Each row has a class, written after it.
[ 16  -1   0  13 -13 -19  -6   1   3   1  16 -22 -14   8 -23  11  17 -15
  -3   4   9   3   7  -2  12  -6  -5  11  13 -17  -6   3  11 -22]
Zari
[  5 -35  -1  14 -18 -10 -10   1   6   7  -6  -6  21  -2   3  15  -7 -22
 -15  -4   0 -18  -6 -10  11  -6  -7   4  19 -26 -17  21  -2 -15]
tizu
[ -3 -15 -15  18  35 -25  -6  -8 -18  -6   3  -5   9 -13   3  -4  -1   2
  13   5  -1  -3 -14   1 -18   0   9  -9  19  14 -20  29 -18 -11]
vin
[ 17 -13  -8  18   2 -10 -12   2   1   4  17  -8  -1   0 -23  16  15   5
 -14  -3  12   4  13   0  14  -6  -8  11  17 -18 -12  16  13 -12]
talek
[ 20   2   4  31  17 -13   1  -2  12  10   8   6  -2   0 -19  18  14  21
  21  -9  22   7 -14   2 -12  -6  13   7  25  -2 -18  44  -7 -24]
Zari
[  5 -13 -24  13  17  14   6 -15  -2 -12 -19   6 -26 -12  10 -24  -3   7
  33  14  -2  -1   2  -8   3  -7  19  -9 -29  16 -12   2  11 -15]
potap
[ 31 -17 -12  -2 -14 -28 -16  -5   3  19   7  -9  25   8   3  22   8   0
  -1   0   8 -22   0  22   8  19   4   0  26   1  -1  39   2  -9]
saf
[ 18 -14 -14  22  40  -6 -11   3  22  12  24  14   6  -3 -17   9   0  20
  35  -4 -11  14 -13   5 -12 -15  -1   7  19  15 -26  26  -4  -6]
Safu
[-35 -25 -27  33  37  14  18 -24  -8  -2  43  33   3 -41 -36   0  29  23
   4  10  27 -12 -29  -1  -1 -20  19 -30   3  10 -12  42  -6 -19]
vin
[-38 -14 -35  31 -43  22 -27 -22 -13  21 -33 -18 -23 -24 -26   4  34  -3
 -17 -12  50  24  -5 -25  16 -30   0  50 -11 -45 -26   9  -9 -20]
fike
[-19  -2   8  20  28 -10   4 -11   1   6  20   4  -1 -12 -14  12   8  26
  -2  -7  17   3  -5 -11 -18  -4  17  -1  19  -9 -18  46   1  -3]
potap
[  6 -19   4   2 -11 -29 -13  32 -26   5  -5   5  18 -12  -5  25  -6  15
  -8   1   6  -1   9   1   6  -1   4 -23   8 -21 -21  31   2   4]
Zot
[  3   0   4  15  -6 -14 -11 -11   2   5  16  -6 -14   0  -2   2  16   8
  -4   3   6   5   3   6  19 -10  -8  17  19 -16 -23  22   6 -12]
nopop
[ -7   3  17  29  28 -23   4 -13   3  11  15   3   4  -9   6  12  15  12
   8 -10  13  17 -25   4  -4   3   1  -1  12   7  -8  25 -21 -25]
nopop
[  2  -3  -3  24  28  -9  -1  -3  13  -3  19  10  -2  -8  -4   7  18  17
  19  -1  10   4 -13   3 -19  -5  17 -15   4   6 -20  18 -10 -14]
fute
[ 21 -70 -15  13  -2 -19   2   8 -16  29  15 -15   0 -12 -48  32  19 -37
 -29 -15  36 -40  -3  -7  16   2 -18  36  -1   4  31  18   4 -59]
Zari
[  9  -7  -2   5  -2 -17 -11   8   8  12  21 -12   8   5 -12   7  16  -8
  -3  -8   2  -4   9   8   6  -7 -13  16  28 -12 -16  18   4  -8]
Safu
[ -8  17   9  31  16  -9   5   7   7  -4  25  14  -2 -22 -24  -2  19  38
   6  -6  26  -3   8   1 -26  -4  11   5  33  -1  -3  16   0 -23]
Safu
[ 25 -23  21 -39  20 -12   7  12   9 -21  10   5   8  -1  -4  28   0   4
 -11 -15   3   7   1  22   6   3  -1 -21 -16  21  14 -13 -20  14]
Barev
[ -1  -9 -11  14  21 -13   9 -17  -4   2   8   5  -9 -13 -13   2  13  15
   7  -6   5  10 -12  -6  -8  -9  17 -13  11 -10 -24  20   0 -16]
fike
[  5  -6  -7  24  27 -14  -6  -8   4  -4  11   9   2  -6 -12  10  12  27
   9   1  -5   1  -4  -2  -7  -4   9  -9  16   1 -22  10  -2  -3]
Zot
[  3 -14 -23   2 -19  -3 -11 -10   8   9   9  -6   4   0   1  -1  25   0
  -4  -1  10  -6   7   8  14   0   2  -6   5 -14 -20  17   6  -5]
saf
[ 16 -23  -3   4  -3  -7 -16   6  13   7   8   3  14  -6 -15  14  17  13
   1  -8  10  -7   7  14  10  -9  -5   5  18 -10 -16  16  -3  -5]
Safu
[ 18 -15  -6  10   0 -13  -5  10  -1  12  18   0   2   4 -10  14  13  -4
  -5  -9  13 -16   1  10   6  -7 -11   5  15  -6 -16  23  12 -16]
fute
[ -7  -4  -1  34  13 -12  -3   3   2  -1  12   4   9 -13 -10   9  20  32
   7  -1  12   5  -8  -2 -12 -11  17  -9  30  -3 -16  36  -4  -2]
saf
[ -25  -35  -19  -39   28   -4   22   18   22   13   78   29   19   -3
    3   13   31   42   13    0    0   14  -22    0  -21  -10   13 -114
  -77   39   -1  -55  -17    5]
fute
[-16 -10  -3  22  28 -15  -4 -10   1   3   4   5  -6  -4   3   3   7  17
  22   2  -8  10 -19  -3  -6  -6  10 -15   4 -16 -26  28  -5   2]
nup
[-24  -4 -23   8  20  -5   1 -18  -5   1  30   8  -8  -9 -10  -3  16  32
  14  -4  21  17 -21  -4 -15  -2  12 -18  15  10 -18  37  -3 -10]
saf
[ 14  -5 -15  -1 -14 -19 -13  -5  -9  28  -4 -14  12   2 -16  16   4 -28
  -6 -14   4 -18 -10   3  16   4 -17  19   9 -20  -1  10   0 -17]
Safu
[ 10 -49  13  21   9 -11 -15  43 -46  -6   7 -49  -8 -58 -84  38  68 -27
 -28   2  26 -49  40  15  21 -23  20  47 -11 -10  40 -38 -37 -46]
fute
[  7  -2 -12  14  22  -9   3 -15  -6   6  13  14  -1  -8 -10   0  13  18
  10 -11   4   0  -6   3 -11  -2  11  -7   9   6 -20  21  -9 -10]
Zot
[ -4 -14  -7   3 -10 -18 -13   3  -6  12  30  -7   3  -6  -9  16  12  -4
 -13   7   2 -12  10  -2  14 -13  -1   2  -4 -36 -22  20  10   2]
potap
[ 50 -36  -7   9   6 -46 -27 -17   7   3  23 -21  22  21  -8  25 -17  -4
 -28 -38   8 -14  -5   9 -22  11 -27  22  67   2 -21  28   2 -22]
talek
[ 60  -9  -3   1   3 -28   0 -29  -7 -26 -10  -2 -15 -12  -7   2  -1  22
  28 -14   5  -1 -10  31   8   9  24 -45  29   9 -18   5   2 -35]
saf
[  2   1  -2  17  23 -15  -5   0   8   1  13   9  -3  -6  -6  -1  12  24
  17 -11  14   0  -5   2 -16  -3   2  13  28  -5 -20  24  -7 -18]
Safu
[  1 -65  -2  50  46 -55  54 -33  14  25  -8  23  19  31  55  10   5 -11
 -20   6  15  29 -48 -31   8  16 -16 -62 -12  38  23  68  40 -22]
Zot
[  4   2   7  34  20 -12   4 -10   9  -1   5   3   7  -9 -10  15  11  13
   4  -2  13   8  -9  -5  -7 -11   7   0  20 -15 -16  19 -14 -19]
tizu
[ 13  33   0  69  13 -36   2   6  24   5   7 -13  28  21  15  26  11  15
   8   2  23 -12 -20  -7 -23 -16  -7  14  51   2 -12  20  -3 -29]
tizu
[-28  -5  -7  32  30 -12  -1  -5  -8  13  11   6   1 -15 -12   7   5   4
   7  -5  -5   3 -21 -15 -23 -14   6   0  -6 -23 -18  23 -18   6]
nup
[  3   1   1  22  20   3  -2   7   5   5  13   6  15 -13 -18  13  14  19
   2 -14  12  10   2  -1 -17  -7  13  -5  10  -2 -14  23 -17  -2]
talek
[  9   4  -3  14   7 -13 -11   7   6   3  -1  -2  14  -3  -2   5  12  28
  24   2   6   1   1   1 -26   1  21 -10  10   4 -21  25 -22  -3]
Zari
[-21   6  20  22  19 -11   1   0   9  13  -1   5   4  -1  12  14   4   1
  -5  -5   1  13 -20 -14 -15 -13   4  18  -5 -18 -11  19 -29  11]
nopop
[-25 -15  -7 -10  -9  28  -3   6   2   7  37  28   7 -25 -32  24 -19 -19
 -22  -5  27 -41  -4   3   8  11  -9  21  -2 -21   5  33  14 -14]
potap
[  5  32   9   0  16 -27   4  -1 -26 -18  17 -15 -32 -10 -26   6   6   5
  -7  -8  18  27  15  -3   7  14  -1 -15  13 -31 -11  -5  14 -32]
talek
[  7  13  20 -11  -9 -21  17   5   8  48  -5 -32  20  24 -13  50  22 -23
 -27 -23  24 -18  -3 -11 -21 -24  30  15 -23 -21  22  12 -33  21]
potap
[ 47 -17 -28  28   3 -17   0  -2  16  15  22  10  -4  -2 -16   6  18   6
  -3  -4  13 -11  22  12   8 -32  -3 -11  13 -18 -50  22  21 -17]
vin
[ 19 -11  -3  11  -9 -19  -4  10  -1   8  10 -10   6  -9 -12  16  18 -18
 -12 -10  -1  -8   5   2  18 -16  -3   6  -3 -12  -9   9   1  -4]
Barev
[ 17  -5 -13  -4  -4   3  -4  11  -3   8   8  -9  -2   7 -18  12   3 -12
 -10 -10  10   3  14   2  17  -2 -11   1   2 -10 -12  12  16 -11]
talek
[-25 -18  23  24 -20  -5  -9   6  -7  45 -18 -25   2  -3   3  -1  27 -42
  20 -29 -28  40 -37 -36   9 -33  15  22 -28 -53 -26   2 -46  10]
Zari
[  9  -7 -12  13 -24 -14  -7   6   3  -2   6 -10  -8   2   2   8  17  -6
  -4   1  29  -2   7   6   9  -5   2   6  15 -17 -13  24  10 -21]
saf
[ -7 -23  -3  -8 -15  -2 -20   1   4  30  -1  -9   9   6  -1  21  18 -30
 -10 -15  -6  -1  -1   8  18 -15  -9  20 -21 -52 -27  16 -23  22]
nup
[ 19 -37  -2   5 -32 -11 -21  -8   5  -1  -4 -16  27   1   4   7  11   4
  -1  -2 -11 -12  -4  19  16  -6   7  -6  38  -2 -16  16   0   2]
fike
[ -6  -5 -10  -2 -10  -7  -4  -5 -15   6  -4 -11  -7  -4  -8   6   2 -12
  -2   5  11  12  -1 -10  17 -10  -1  -5  -3 -29 -20  17  -1 -14]
tizu
[ 10  -7 -19   8  10 -16  -7  11  -8  15  28   0   5   2 -14  12  -4  -9
  -4  -2  -3 -12   2  -8   3   2  -9   4   8 -19 -16  22  14 -14]
talek
[ -5  -4 -12  12  16  -5  -3 -12   9   4  11   5   6  -6 -10  10  20  30
  11  -1  12   5 -12   2 -12  -2  18 -11  11   5  -8  22 -11   1]
saf
[ -7 -17 -15 -17 -22  -2 -12  21   5  40  29  -4   7   1 -32  20   4  -5
 -19  -8  28  11  22  -4   2  -8 -14  12   4 -10  -8  40  17  -3]
Safu
[ 21 -14 -22   4 -21 -10 -14   1   0  12  12  -7   2   3  -4   2   6  -6
   0  -8   3 -12   2   8   3  -8  -4  12  11  -6 -13  10   3  -7]
saf
[-22 -19  -8  24  46 -14 -10  -1  -6  -6   7   4  -4 -11  -6  11  19  26
  21   3   2  -6 -18   3  -3  -5   3   5  11 -11 -22  26 -16  -7]
nup
[ 17  -7  -7   7   2 -19  -2  -2  15  15  16  -9   6   9 -15  15  17  -3
 -10  -9  20  -4   9   8  -1  -8  -7   7  26  -6 -12  31   8 -13]
Safu
[ 17  -8   1  14 -12 -29  -5   3   8  13  10 -14  14   7   4  17  14 -21
 -14  -7   5  -7   5   9  12   3  -9  12  26 -23 -13  15  10 -20]
fike
[  4 -12  -8  -4 -23 -11  -4  15   4   3 -11  -6  -2  10   4  14  23  17
 -10   8  25  -5  21   4  25  -2   6 -16  16 -26 -23  38  26   0]
saf
[  7  -1   1  19  14 -17   1  -6   0  10  20   4   3 -17 -20  -1  20   7
   1 -20  22  -5   4   8 -11   2  -1  12  34  -9 -15  35  -5 -29]
Safu
[  1  -1   9  24  33  -9   1  -3  14  -4   7   7   2  -7 -25  24  17  32
  14  -2  10  11 -15  -5 -18  -9  20 -11  10  -7 -16  22 -21  -2]
Zari
[-10  -1  14   7  -7  -9   5  16 -10  -4  -5  -8 -10  -5   6  -9   0 -15
   2  -6   1  -1  -3 -10  13   5   0  19  19   4   4  29  15 -15]
Barev
[-12  -5   0   5 -15 -17  -6  -4  -1  20  18 -19  -9   5  -2   4  34 -22
 -10  -2  17  -6   1  -4  11   6   0  15   2 -22  -3  15   6 -22]
fute
[ 64  75  10  20  61  -2  51  41  42  -3 -34  18  30  40  32  24 -27  12
  48  -7  -1  -8   2  36 -45  -1  13 -58  -2  68   3  15   1   9]
nup
[ 32 -18 -12   5 -14 -10 -11  -3  20  15  10 -15  17   8  -1  13  -1  -2
   4   0   5 -20  15  11  -8  -6  16  -4   8  16 -12  26   8  -6]
potap
[ 23 -11 -12   9 -10 -19  -5  -4   3  18   7  -8  13   5  -4  11  13  -8
  -5  -5  -2 -10   3   9   7  -5  -1  10  19 -13 -15  18   6 -10]
fike
[ 44  78   7  12 -34  16   4 -31   2  24 -57 -20 -58  31 -31   4  57  10
   0  -2   5 -23  19  -1  28 -50  19  85 -25 -71  12 -66  -7  31]
fute
[ 11 -10 -14   7 -20 -11 -13   5   2  11   9  -9   0   0  -9   9  18   0
  -9  -8  10  -7  10   4  11  -7  -5   8  12 -23 -18   7   8  -7]
saf
[ 29 -18 -20   9 -33  -6 -10  20 -13   5  -4   7  -3  -4   0   5   4 -17
  -5 -13  12 -12  13  10  26 -20 -18   3  -8 -23 -32   1  11 -17]
Zot
[ -5 -30 -55  21  62 -31 -21  -6   5  -4  38   7   2  -4 -17  29   6  14
  26  30 -10 -23 -23 -11 -11   0  12  -7  -1  11 -32  23  -5 -20]
Zot
[-41 -16 -29   8  40   7   7  -4 -31   0  27  27 -26 -41 -34 -19  13  17
  -4 -19  11  -2   1 -26 -14   1  -4  -7 -12 -13 -33   4   2 -31]
Zot
[-10 -11 -23  37  17 -20  -4 -15  -7   0  12   2   4 -19 -19   8  30  43
   9  -7  21 -21 -21  -8 -16 -12  28 -20  38  -9 -32  42  -5 -21]
saf
[-16  21 -11  18  37 -18  -3  16  -1  -4  26   5   3   0 -14  14   0  38
  19   6  -5 -15  -8   0 -31 -13  11 -18  22  -6 -28  24  -1  10]
nup
[ 24 -10 -20  27 -20 -41  -7   5  -3  22   7 -12   6 -10   4   1   5 -33
 -10  -7  -1 -24   8 -13   0   0  -1   9   0 -17 -17  22  13 -32]
Barev
[ -6   1  -4  30  20 -14  -2 -16   0  12  19   4   0  -9  -2   2   6  23
   9 -12  17   4 -12  -7 -19  -6   6   7  16  -2 -22  36  -1 -14]
potap
[  9   5 -28 -12  13 -13  10  -8  -6  -1   8  14   5  -9 -12  26 -14  -7
   3 -16  39 -25 -25   8 -27  11  20 -26   3   0 -10  41 -16 -26]
saf
